Each row of numbers stands for one element and depends on some of the facts below. Use the named rows to name the rest.

Named rows:
trezubru: 0.741,-1.885,-0.141,-0.613,-0.377,-0.311,-0.400,1.390,-0.202,1.373,0.475,2.204,1.997,-0.588,0.574,-0.066,2.064,0.652,-0.572,0.808,0.178,-0.938,-0.272,1.622,1.169,0.196,0.763,0.286,-1.248
kisas: 0.227,-0.541,1.168,0.715,-0.574,-0.299,-0.374,2.121,0.327,1.183,1.006,1.795,1.645,-1.356,1.211,-0.316,1.913,0.345,-0.508,2.490,-0.503,2.148,0.303,0.102,0.746,-0.453,0.626,0.417,-1.105
stotrir: -1.255,0.363,-0.278,1.319,-0.483,0.393,-0.579,2.507,1.194,-0.403,3.725,1.826,1.280,-3.117,3.986,-1.186,2.552,0.641,4.316,1.088,0.805,1.021,3.373,0.681,1.096,0.549,2.758,-1.467,-1.954
tasor: 0.228,-0.720,2.882,-1.074,-0.121,0.075,-0.537,1.454,-0.142,-0.155,2.148,1.485,1.522,-1.647,-0.591,0.779,2.245,1.049,1.244,2.308,0.151,-0.019,-0.794,0.690,-0.117,-0.268,0.638,0.457,-0.985
kogrum: 0.295,-0.884,1.003,0.426,-0.408,-0.318,-0.313,2.227,0.461,1.323,1.018,1.882,1.674,-1.114,1.147,-0.344,2.041,0.343,-1.218,2.214,-0.329,2.157,0.495,0.236,0.878,0.075,0.671,0.634,-1.414
gruplis: 0.315,-0.590,0.861,0.681,-0.621,-0.272,-0.264,2.068,0.356,1.068,1.446,1.842,1.615,-1.364,1.403,-0.357,1.983,0.449,-0.506,2.211,-0.434,1.969,0.330,0.153,0.823,-0.357,0.868,0.346,-1.274
stugreklom: -0.047,-0.518,3.202,-0.069,-0.267,-0.006,0.434,1.260,0.314,0.522,1.631,1.670,1.673,-0.906,-0.583,-0.509,2.136,0.974,-0.294,0.666,-0.802,0.704,1.842,0.276,-0.076,0.447,0.880,0.383,-1.310
natrogem: 0.444,-1.318,1.583,-0.846,-0.481,-0.036,0.186,1.195,-0.145,0.662,1.100,2.180,1.735,-0.823,0.128,-0.151,2.171,1.215,-0.656,0.447,-0.056,-0.679,0.865,1.267,0.632,0.779,0.890,0.200,-1.456
nudra: 0.543,-0.598,0.560,-0.119,0.079,-0.177,-0.409,1.405,-0.787,0.662,0.012,2.000,1.956,-1.746,1.231,0.450,1.940,1.001,0.752,1.809,-0.280,-0.105,0.028,0.918,1.999,-0.220,0.673,-0.354,-0.582
flogutrun: -0.027,-0.378,-0.473,1.825,-0.327,0.004,2.385,2.110,-0.058,-0.189,5.246,1.979,2.136,-3.427,4.122,1.240,0.795,-0.356,-2.461,2.169,0.839,0.387,1.171,1.768,0.415,-1.577,0.160,-1.391,-1.471
vanum: 0.097,-0.704,1.307,0.123,-0.268,-0.110,-0.192,1.528,-0.316,0.458,0.498,1.900,1.592,-1.672,1.066,0.055,1.557,1.263,0.353,1.573,-0.066,-0.166,0.714,1.244,1.184,0.255,0.667,-0.116,-1.034
klapok: 0.022,-0.270,1.460,0.628,-0.269,-0.301,-0.740,1.708,-0.679,0.376,-0.345,1.655,1.607,-2.264,1.776,0.401,1.527,1.069,1.167,2.492,-0.272,0.390,0.018,1.080,1.810,-0.199,0.102,-0.329,-0.134
grastok: 0.054,-0.567,1.352,0.976,-0.257,-0.585,-0.817,2.116,0.069,0.914,0.310,1.269,1.702,-1.904,1.832,0.663,1.667,0.273,0.984,2.767,-0.632,1.546,0.330,0.644,1.303,-0.385,-0.084,0.442,-0.348
draflam: 0.300,-0.564,0.793,0.690,-0.559,-0.216,-0.192,2.150,0.355,0.978,1.487,1.858,1.613,-1.473,1.513,-0.301,1.960,0.430,-0.494,2.158,-0.398,1.955,0.361,0.190,0.827,-0.484,0.888,0.352,-1.205
bava: -0.135,-0.553,2.467,1.016,-0.938,-0.509,-0.846,2.465,0.561,0.808,0.525,1.472,1.211,-1.849,1.832,-0.170,1.746,0.434,-0.462,3.380,-0.287,2.909,0.232,0.514,0.682,0.370,-0.211,0.707,-0.855
dirin: -0.545,-1.028,1.245,1.894,-1.380,-1.081,-0.394,1.586,-0.079,2.185,-1.063,1.378,1.528,-1.334,2.113,0.069,1.103,0.378,1.789,1.364,-0.947,0.808,1.719,1.725,0.845,0.182,-0.611,0.394,0.884
bodosta: 0.525,-1.650,0.158,0.354,-0.811,-0.497,-0.914,1.146,-0.522,0.904,0.280,1.708,1.867,-1.213,1.173,0.629,1.796,0.583,1.465,1.232,-0.057,-1.204,-0.638,1.882,1.053,-0.914,0.144,0.044,-0.016

There are 3 kinds of fact about the elements: Ξ, θ, ψ.
Ξ: belongs to class; θ: points at; ψ: refers to
gogrun Ξ o; stugreklom Ξ f; vozul Ξ n; sumor Ξ j; grustir Ξ f; plostanel Ξ e; dramudrus Ξ a; nisu Ξ m
klistul Ξ n; pigravos Ξ m; stozim Ξ b; bodosta Ξ l; platrer Ξ g; kigre Ξ i; foli Ξ g; zikam Ξ d
vola Ξ h; kibrom Ξ f; grukar Ξ h; grifevu Ξ c; nuserer Ξ b; nimu Ξ c; sorek Ξ h; daner Ξ b
pubadre Ξ f; gitrol Ξ i; mazesku Ξ a; plaklipli Ξ m; fufo Ξ e; traman Ξ f; mosko Ξ o; mazon Ξ i
skiba Ξ f; badres Ξ a; mistagrus Ξ k; kuren Ξ c; kesem Ξ b; trezubru Ξ m; bufor Ξ c; sadra Ξ d
liflo Ξ b; buzotrar Ξ c; lape Ξ c; fosum Ξ i; lidro Ξ g; skebro Ξ i; trutapin Ξ j; drereskek Ξ l
zeze Ξ l; pleden Ξ b; ploko Ξ c; masti Ξ a; lupan Ξ j; brapostek Ξ d; gofluklom Ξ e; vogomom Ξ a
dritral Ξ l; grubro Ξ m; safla Ξ a; klapok Ξ i; fludutris Ξ b; tesker Ξ o; ziklol Ξ e; skagribru Ξ m
zifak Ξ f; dirin Ξ b; tasor Ξ n; skudri Ξ l; vanum Ξ j; bruplim Ξ c; broto Ξ h; zagris Ξ p
befi Ξ l; trorir Ξ p; flobos Ξ a; viplir Ξ b; sutro Ξ n; plila Ξ n; pino Ξ d; sedrel Ξ o
brodur Ξ j; klegrom Ξ f; kalun Ξ b; nudra Ξ i; drivusi Ξ b; lugakas Ξ e; batoplal Ξ a; sigrogo Ξ p
klogrelar Ξ a; flolak Ξ c; nupakas Ξ f; trabo Ξ a; dragruk Ξ g; ziru Ξ g; flaplem Ξ a; natrogem Ξ o
bazepam Ξ g; grastok Ξ p; griru Ξ i; vidan Ξ g; pofugan Ξ e; drepudil Ξ g; reskebur Ξ h; flagrur Ξ b
gitobu Ξ h; faso Ξ e; stotrir Ξ k; reflus Ξ p; lidur Ξ i; kebus Ξ a; zuva Ξ g; nustavuk Ξ a
dramoke Ξ c; flibidrak Ξ l; skubrer Ξ b; brobru Ξ k; gimopluk Ξ a; papom Ξ c; bramar Ξ e; sugra Ξ j
valo Ξ b; vofle Ξ l; putrum Ξ l; pluvunom Ξ e; gogrun θ masti; stugreklom θ skudri; gugo θ skaven; vozul θ gridol
sumor θ brikom; grustir θ skiba; pifli θ klatus; kogrum θ putrum; gruplis θ sedrel; kisas θ klegrom; dramudrus θ bazepam; ragruk θ tegru
pufo θ brunen; vesum θ moplevun; pigravos θ kalun; satruzir θ broto; stozim θ klostil; platrer θ modro; filugar θ befi; kigre θ gimopluk
skagek θ stoman; bribrin θ gitobu; foli θ klogrelar; vola θ zosiro; kibrom θ griru; grukar θ ziru; studrak θ ziklol; pizam θ gragam
nuserer θ sapu; nimu θ dritral; liler θ viplir; sorek θ nupakas; daner θ pubadre; skudra θ sadra; pubadre θ kibrom; tegru θ trebra
gitrol θ pigravos; dratrosik θ tibrok; mazesku θ pluvunom; plaklipli θ daner; fufo θ kigre; traman θ zafli; boplo θ dratrosik; baza θ pifli
gridol θ grifevu; mazon θ grukar; skiba θ reskebur; badres θ fludutris; kuren θ lape; kaplol θ skebro; kisor θ flobos; kesem θ badres
trezubru θ bribrin; bufor θ drereskek; liflo θ stotrir; bibrus θ dramoke; lape θ stugreklom; fosum θ vogomom; lidro θ zeze; sapu θ brubu
skebro θ skagek; flegrak θ vidan; trutapin θ zuva; klostil θ brobru; zeze θ lupan; ploko θ nudra; masti θ moseti; nipem θ mazesku
flupubrer θ lagrik; lupan θ flolak; punar θ boplo; doplen θ flaplem; vogomom θ trukle; dritral θ doplen; nadro θ tiplestu; grubro θ trutapin
safla θ satruzir; tesker θ fosum; ziklol θ dirin; zosiro θ nimu; dreskek θ bibrus; zifak θ skudra; tasor θ plostanel; moseti θ mosko
skudri θ stugim; skaven θ sigrogo; bruplim θ tesker; broto θ studrak; dreko θ kebus; zagris θ dretro; befi θ pleden; gragam θ plila
trorir θ bava; flobos θ bufor; viplir θ kladan; sutro θ gratres; plila θ klistul; pitri θ buzotrar; sedrel θ lanen; brodur θ dreskek
klegrom θ bope; stugim θ tufur; nudra θ traman; drivusi θ batoplal; lugakas θ sorek; batoplal θ punar; brubu θ flogutrun; sigrogo θ faso
zafli θ vofle; trabo θ drepudil; gratres θ gugo; ziru θ tasor; skiskon θ pizam; flaplem θ nipem; natrogem θ trabo; bazepam θ pitri
dretro θ sugra; vidan θ gogrun; trukle θ bramar; drepudil θ mazon; moplevun θ trorir; reskebur θ gitrol; flagrur θ kesem; tiplestu θ fufo
tufur θ flagrur; gitobu θ safla; brunen θ flegrak; faso θ kisas; stotrir θ nisu; reflus θ baza; dratri θ filugar; kebus θ kisor
zuva θ klapok; dramoke θ kogrum; flibidrak θ gruplis; brobru θ reflus; gimopluk θ kaplol; trebra θ papom; papom θ nustavuk; flogutrun θ zagris
bramar θ grastok; sugra θ vola; tibrok θ gofluklom; vofle θ zifak; putrum θ vesum; pluvunom θ liflo; gogrun ψ skagek; stugreklom ψ satruzir
gugo ψ tegru; vozul ψ studrak; grustir ψ flufloklim; pifli ψ befi; kogrum ψ reflus; gruplis ψ daner; kisas ψ kluplo; plostanel ψ vola
lagrik ψ grifevu; dramudrus ψ nustavuk; nisu ψ zifak; ragruk ψ badres; pufo ψ nudra; klistul ψ buzotrar; klatus ψ bava; vesum ψ flogutrun
pigravos ψ grustir; satruzir ψ bazepam; bava ψ sobom; stozim ψ trebra; bodosta ψ flolak; platrer ψ brikom; filugar ψ lupan; kigre ψ stoman
skagek ψ nuserer; bribrin ψ zagris; foli ψ gugo; zikam ψ bramar; kibrom ψ tiplestu; grukar ψ lugakas; grifevu ψ pifli; studrak ψ griru
pizam ψ stozim; nuserer ψ moseti; nimu ψ klistul; liler ψ bruplim; sorek ψ brobru; daner ψ pufo; skudra ψ tufur; pubadre ψ flaplem
tegru ψ zafli; gitrol ψ dramoke; dratrosik ψ sadra; mazesku ψ trorir; plaklipli ψ kebus; traman ψ kisas; boplo ψ reskebur; baza ψ kisor
badres ψ lidur; mistagrus ψ flegrak; kuren ψ pluvunom; kaplol ψ drivusi; kesem ψ ziklol; trezubru ψ gimopluk; bufor ψ kibrom; sadra ψ nipem
liflo ψ sumor; buzotrar ψ pubadre; bibrus ψ kaplol; lape ψ sorek; fosum ψ gitobu; lidro ψ broto; sapu ψ viplir; skebro ψ klogrelar
flufloklim ψ klapok; flegrak ψ natrogem; trutapin ψ kuren; klostil ψ plila; drereskek ψ brapostek; zeze ψ ragruk; ploko ψ faso; masti ψ brunen
nipem ψ skebro; flupubrer ψ dratri; lupan ψ drereskek; punar ψ skubrer; brapostek ψ grastok; doplen ψ fludutris; kladan ψ dreskek; gofluklom ψ gragam
vogomom ψ fufo; dritral ψ flupubrer; nadro ψ sapu; safla ψ valo; fludutris ψ zosiro; tesker ψ bufor; ziklol ψ mazesku; zosiro ψ lidro
dreskek ψ gruplis; skagribru ψ nimu; zifak ψ zuva; dirin ψ skudra; tasor ψ ploko; moseti ψ fosum; skudri ψ mistagrus; skaven ψ baza
vanum ψ pino; bruplim ψ bope; broto ψ skaven; dreko ψ lape; zagris ψ sedrel; befi ψ sigrogo; gragam ψ vanum; trorir ψ punar
viplir ψ klostil; sutro ψ zikam; plila ψ kigre; pino ψ bribrin; lanen ψ boplo; pitri ψ modro; klegrom ψ zeze; stugim ψ draflam
kalun ψ flibidrak; lugakas ψ lanen; batoplal ψ masti; brubu ψ stugreklom; draflam ψ skiba; klogrelar ψ nisu; flolak ψ ziru; nupakas ψ batoplal
trabo ψ trutapin; dragruk ψ bodosta; gratres ψ skagribru; skiskon ψ tibrok; sobom ψ tesker; flaplem ψ tasor; natrogem ψ putrum; bazepam ψ dragruk
grastok ψ nadro; dretro ψ dramudrus; vidan ψ dirin; pofugan ψ plostanel; klaplugra ψ grukar; drepudil ψ vidan; moplevun ψ nupakas; reskebur ψ bibrus
flagrur ψ gitrol; modro ψ vogomom; tiplestu ψ liler; tufur ψ gratres; brunen ψ klegrom; stotrir ψ pigravos; lidur ψ foli; dratri ψ brodur
kebus ψ klaplugra; nustavuk ψ moplevun; dramoke ψ mazon; flibidrak ψ gogrun; skubrer ψ pleden; brobru ψ trukle; bope ψ vofle; gimopluk ψ mosko
papom ψ dritral; flogutrun ψ trabo; bramar ψ brubu; sugra ψ gofluklom; tibrok ψ vozul; valo ψ filugar; vofle ψ platrer; putrum ψ kalun

Which element is each row?
No name comes twice in this set of rows, the named rows included.
1.618,0.177,-0.508,1.233,-2.040,-0.747,0.971,2.782,1.520,-1.110,4.256,1.683,0.592,-1.832,4.344,0.757,0.696,1.808,-2.710,1.026,-1.465,0.764,-0.792,1.057,1.484,-1.426,1.789,0.851,-0.659 | zosiro
-0.012,-0.196,3.149,0.387,-0.409,0.143,0.396,1.155,0.175,0.216,1.889,1.644,1.642,-1.257,-0.380,-0.521,2.031,1.091,0.266,0.824,-0.925,0.643,1.646,0.145,-0.141,-0.326,0.972,0.155,-1.057 | skiba
-0.192,-0.383,3.387,0.290,-0.462,-0.055,0.433,1.448,0.402,0.209,1.849,1.594,1.472,-1.332,0.036,-0.328,1.996,1.075,-0.079,0.930,-0.719,0.934,1.947,0.482,-0.163,0.417,0.675,0.353,-1.133 | kibrom
0.390,-1.590,1.325,-0.572,-0.276,-0.128,0.137,1.305,0.261,0.881,1.276,1.931,1.844,-0.426,-0.078,-0.143,2.213,0.686,-0.904,0.327,-0.223,-0.394,1.027,1.135,0.457,0.557,0.862,0.562,-1.743 | sutro
0.309,-0.364,0.182,0.286,0.461,-0.485,-0.024,2.592,0.305,2.130,1.910,1.520,1.929,-1.280,0.317,-0.193,1.218,0.211,0.189,2.015,-0.329,1.885,0.928,0.048,0.667,-0.150,1.236,0.852,-1.331 | filugar
0.204,0.468,-1.053,1.002,-1.681,-0.126,-0.628,2.880,1.609,-0.560,3.759,1.904,0.569,-2.288,4.169,-1.107,2.049,1.637,2.324,0.942,-0.463,1.296,0.936,0.319,1.403,-0.323,3.348,-0.204,-1.417 | nipem
0.303,-0.821,1.126,0.713,-0.257,-0.440,-0.755,1.870,-0.018,0.931,0.099,1.563,1.879,-1.541,1.538,0.494,2.040,0.226,0.253,2.419,-0.533,1.237,0.102,0.586,1.410,-0.434,0.008,0.368,-0.630 | trorir
1.631,0.265,-0.609,1.193,-1.710,-0.688,1.405,2.391,0.660,-1.077,4.093,1.780,1.050,-2.353,4.117,1.275,0.650,1.675,-2.501,0.975,-1.177,0.040,-0.771,1.514,1.773,-1.762,1.354,0.057,0.092 | vola
0.075,-0.486,2.094,0.096,-0.263,-0.320,-0.739,1.916,0.075,0.148,1.376,1.290,1.556,-2.204,1.245,1.024,2.019,0.648,1.402,2.883,-0.263,1.289,-0.366,0.599,0.731,-0.355,0.225,0.374,-0.567 | buzotrar
0.604,-2.208,0.698,-0.332,-0.773,-0.718,-1.094,1.488,-0.184,1.051,-0.176,1.755,1.879,-0.879,1.097,0.543,2.083,0.484,0.091,1.285,0.380,-1.074,-0.479,2.380,1.174,0.487,-0.367,0.458,-0.505 | skudri
-0.191,-0.852,0.532,1.310,-0.945,-0.550,0.071,1.929,0.299,2.229,0.252,1.767,1.653,-1.080,2.231,-0.238,1.713,0.168,0.044,1.772,-1.133,2.732,1.520,0.116,0.602,-0.169,0.494,0.885,-0.935 | tufur

Now the same elements, written a new way:
Some rows with their names:
zafli: -0.412,-0.953,0.350,-1.654,-0.682,-0.986,-0.088,-0.334,-0.717,0.034,0.394,0.063,-0.142
lidur: -0.879,-0.949,-1.649,-0.141,0.701,-1.259,-0.423,0.840,-0.012,3.063,0.740,0.409,1.503
pigravos: -0.655,-0.526,-0.458,0.156,0.041,0.378,-0.433,-0.558,-1.949,0.260,0.110,-0.772,-0.171
klogrelar: -0.135,-1.823,-1.176,0.060,0.875,-2.079,-0.979,1.124,-0.718,3.212,0.370,0.411,1.129
sedrel: -1.004,0.263,-0.002,-0.981,-0.338,0.118,0.013,0.357,-1.089,0.799,0.566,-0.038,0.090
trebra: -0.544,-1.047,-0.055,-1.275,-0.547,-0.907,-0.016,-0.500,-1.266,-0.119,0.199,0.551,-0.029
skudri: -3.250,-1.534,-1.503,-0.873,-1.133,3.416,0.471,0.861,1.223,2.214,-0.124,-4.761,-1.844
zikam: -0.960,-0.198,-1.884,0.217,0.572,-0.425,-0.553,0.862,0.364,2.966,0.390,-0.108,1.536
gimopluk: 0.206,-1.968,-0.125,-1.391,-0.464,-1.195,-0.723,-0.665,-1.183,-0.437,0.111,-0.977,-0.561
grastok: -0.728,-0.669,-2.682,0.473,1.229,1.061,0.446,1.595,-1.389,3.880,2.758,-0.047,1.348
flufloklim: -0.906,-1.080,-1.206,0.681,0.968,-1.322,-0.323,0.239,-0.279,2.761,0.059,0.116,1.331
zeze: -1.741,1.110,-1.831,-1.268,-0.325,0.937,-0.042,-0.812,-0.434,0.772,0.427,-1.029,-0.578
kesem: -2.954,-0.424,-1.065,-0.560,-1.152,3.323,-0.515,2.365,0.333,1.790,-0.250,-4.427,-0.770
fosum: -0.430,-0.963,-0.621,-1.532,-0.417,-0.585,-0.725,-0.323,-1.361,0.321,0.326,-0.730,-0.737
vanum: -2.260,0.743,-2.523,-0.664,0.527,-1.656,-0.853,0.434,1.175,4.070,0.052,-0.716,1.007
skudra: 0.056,-1.124,-0.663,-1.381,-0.309,-0.118,-1.186,0.277,-1.164,0.484,0.337,-0.585,-0.576
plaklipli: -0.931,-0.979,-1.403,0.676,-0.352,0.220,-0.644,-0.153,-2.170,-0.457,-0.078,-1.552,-0.213

Name these rows:
No name comes twice in this set of rows, the named rows included.
-0.568,-0.281,-2.277,0.835,0.688,2.629,0.171,0.049,-4.574,1.026,1.571,2.939,-2.047 | zagris
-0.228,-0.325,-0.690,-1.134,0.078,1.637,0.569,-0.514,-2.411,1.102,2.531,-0.595,-0.920 | reflus
-0.378,-0.921,-0.490,-1.776,-0.609,-0.441,-0.436,-0.370,-0.857,-0.026,0.523,-0.928,-0.379 | kigre
-0.730,-0.635,-1.202,0.812,1.028,-0.197,-0.692,1.635,-1.088,3.262,0.646,0.191,1.514 | nisu
-1.862,0.906,-1.731,-1.648,-0.602,0.415,-0.005,-0.185,-0.326,0.878,0.671,-1.887,-0.453 | vofle
-0.221,-1.097,-0.124,-0.654,-0.236,-0.500,-0.634,-1.422,-1.280,-0.271,-0.058,-1.384,-0.806 | studrak
0.182,-1.001,0.510,-1.709,-0.333,-0.501,-0.822,-0.207,-1.408,0.554,0.458,0.326,-0.966 | kisor
-2.154,1.540,-1.171,-0.220,0.775,0.261,-0.427,2.467,0.255,4.070,0.871,-0.019,2.418 | pleden
-0.476,-0.742,-2.657,1.010,0.126,1.332,-1.320,-0.272,-3.297,-0.393,-1.099,3.275,-2.088 | dretro
-2.121,1.751,-1.127,-0.446,-0.390,0.891,-0.638,0.555,-1.183,0.366,0.021,-1.789,0.139 | daner
-1.165,0.184,-1.087,0.156,0.830,-0.429,0.048,1.158,-0.041,3.402,0.789,0.476,2.030 | mosko
1.159,0.836,-1.376,-1.680,-0.100,-2.573,-1.591,-1.363,-2.309,-1.323,0.628,-0.418,0.643 | moplevun
-0.227,-0.711,-1.230,-0.268,-0.240,0.774,-0.815,-0.518,-1.939,-0.117,-0.482,2.086,-1.217 | brubu
-2.087,-3.954,0.138,-0.708,-1.279,2.438,0.068,1.059,0.952,1.367,-0.650,-4.051,-1.719 | stugim

Now the same elements, written a new way:
Known rows:
flufloklim: -0.822,0.578,0.733,0.345,0.514,1.675,-1.666,-0.272,-1.874,0.460,-2.662,0.271,0.362
trutapin: 0.471,-0.570,0.133,0.044,0.029,-0.879,-0.167,0.763,-1.030,-1.488,0.065,-0.528,0.090
pifli: 0.281,0.488,-0.206,-0.301,0.036,-0.103,0.184,0.020,0.373,-0.853,-0.156,0.391,-0.156
bazepam: 0.807,-2.558,-0.545,-0.637,-0.217,0.009,1.055,-1.298,1.284,2.207,1.040,-0.780,-0.329
stoman: -4.102,3.827,1.485,0.252,0.283,2.978,-0.864,-0.410,-0.865,-0.739,-2.904,2.101,0.653
moseti: -0.579,0.577,-0.378,-0.749,-0.148,0.253,-0.151,-0.265,0.137,-0.625,-0.291,-0.407,0.112
tiplestu: 0.323,1.300,-0.259,-0.588,-0.380,0.209,0.262,-0.887,0.885,-1.423,0.497,0.678,-0.607
drereskek: -0.185,-1.216,0.628,0.387,0.115,1.079,-2.314,0.602,-1.559,2.087,-0.188,-1.692,-0.480
lupan: 2.113,-2.532,-0.256,0.165,0.153,-1.601,-1.087,0.648,-1.726,-0.701,0.356,-2.066,-0.855
nustavuk: 4.520,0.657,-0.781,-1.540,0.792,0.809,-1.043,-1.325,-1.410,2.566,-0.366,1.621,-0.410
gitrol: 1.153,-2.426,-0.029,-0.467,0.068,-0.701,0.643,-0.157,0.217,1.474,2.401,-1.132,-1.096
vesum: -1.461,-7.019,-0.855,1.645,3.160,-3.950,1.633,2.895,-0.940,-0.374,-2.353,-1.343,1.604
traman: 0.580,0.046,-0.042,-0.666,-1.154,-0.165,-0.377,0.607,0.851,-0.316,0.443,-2.315,-0.191
bruplim: -0.941,1.768,-0.695,-0.217,0.107,0.095,0.468,-0.500,0.550,-1.821,-0.721,1.054,0.179
ziklol: 2.085,-1.888,0.081,-1.207,-0.634,0.180,-0.957,-0.975,-0.620,0.204,-1.019,-1.979,-0.695
tasor: -2.283,1.083,0.647,0.735,1.203,0.273,1.804,-1.945,-0.307,-0.400,1.713,0.640,-2.141
skagribru: -1.523,-0.124,1.373,0.417,-0.752,1.469,-2.350,0.725,-1.173,1.344,-0.476,-1.941,-0.083

Rows to name:
No name comes twice in this set of rows, the named rows included.
-2.515,-5.304,-1.014,1.697,3.285,-3.462,1.906,2.794,-0.658,-1.553,-2.858,-0.675,2.034 | dramoke
2.759,0.957,-0.475,-2.016,-1.127,0.532,-1.670,1.714,1.260,-0.237,-0.670,-3.400,1.037 | klegrom
-0.298,-1.308,0.097,0.168,0.233,-1.145,0.015,1.943,-1.423,-1.340,-0.548,-1.361,0.390 | brodur
-0.470,-1.891,0.680,-0.110,0.075,2.086,-1.109,-1.520,-0.630,4.036,-1.681,-0.761,-0.300 | dragruk
1.588,-1.058,0.294,-1.810,-0.799,0.586,-0.805,-1.186,0.069,0.077,-1.074,-1.977,-0.753 | fufo
1.950,1.104,-0.733,-1.145,-0.215,0.944,1.536,-2.535,1.410,-0.547,2.957,1.817,-1.525 | gimopluk
-3.112,-7.445,-0.580,2.131,2.894,-4.122,2.141,4.091,-0.739,-0.401,-0.215,-2.550,1.505 | putrum
-0.533,0.233,1.202,-1.606,-0.157,1.038,-0.105,-2.289,-1.047,-0.870,-0.908,-2.559,-1.726 | faso
3.582,0.564,-1.287,-1.570,-0.099,-0.543,-0.312,1.007,0.825,-0.592,-0.781,-0.754,0.605 | brunen
2.011,-0.201,-0.591,-0.717,-0.404,-0.422,0.027,3.020,0.996,-0.023,0.980,-1.825,1.386 | zeze

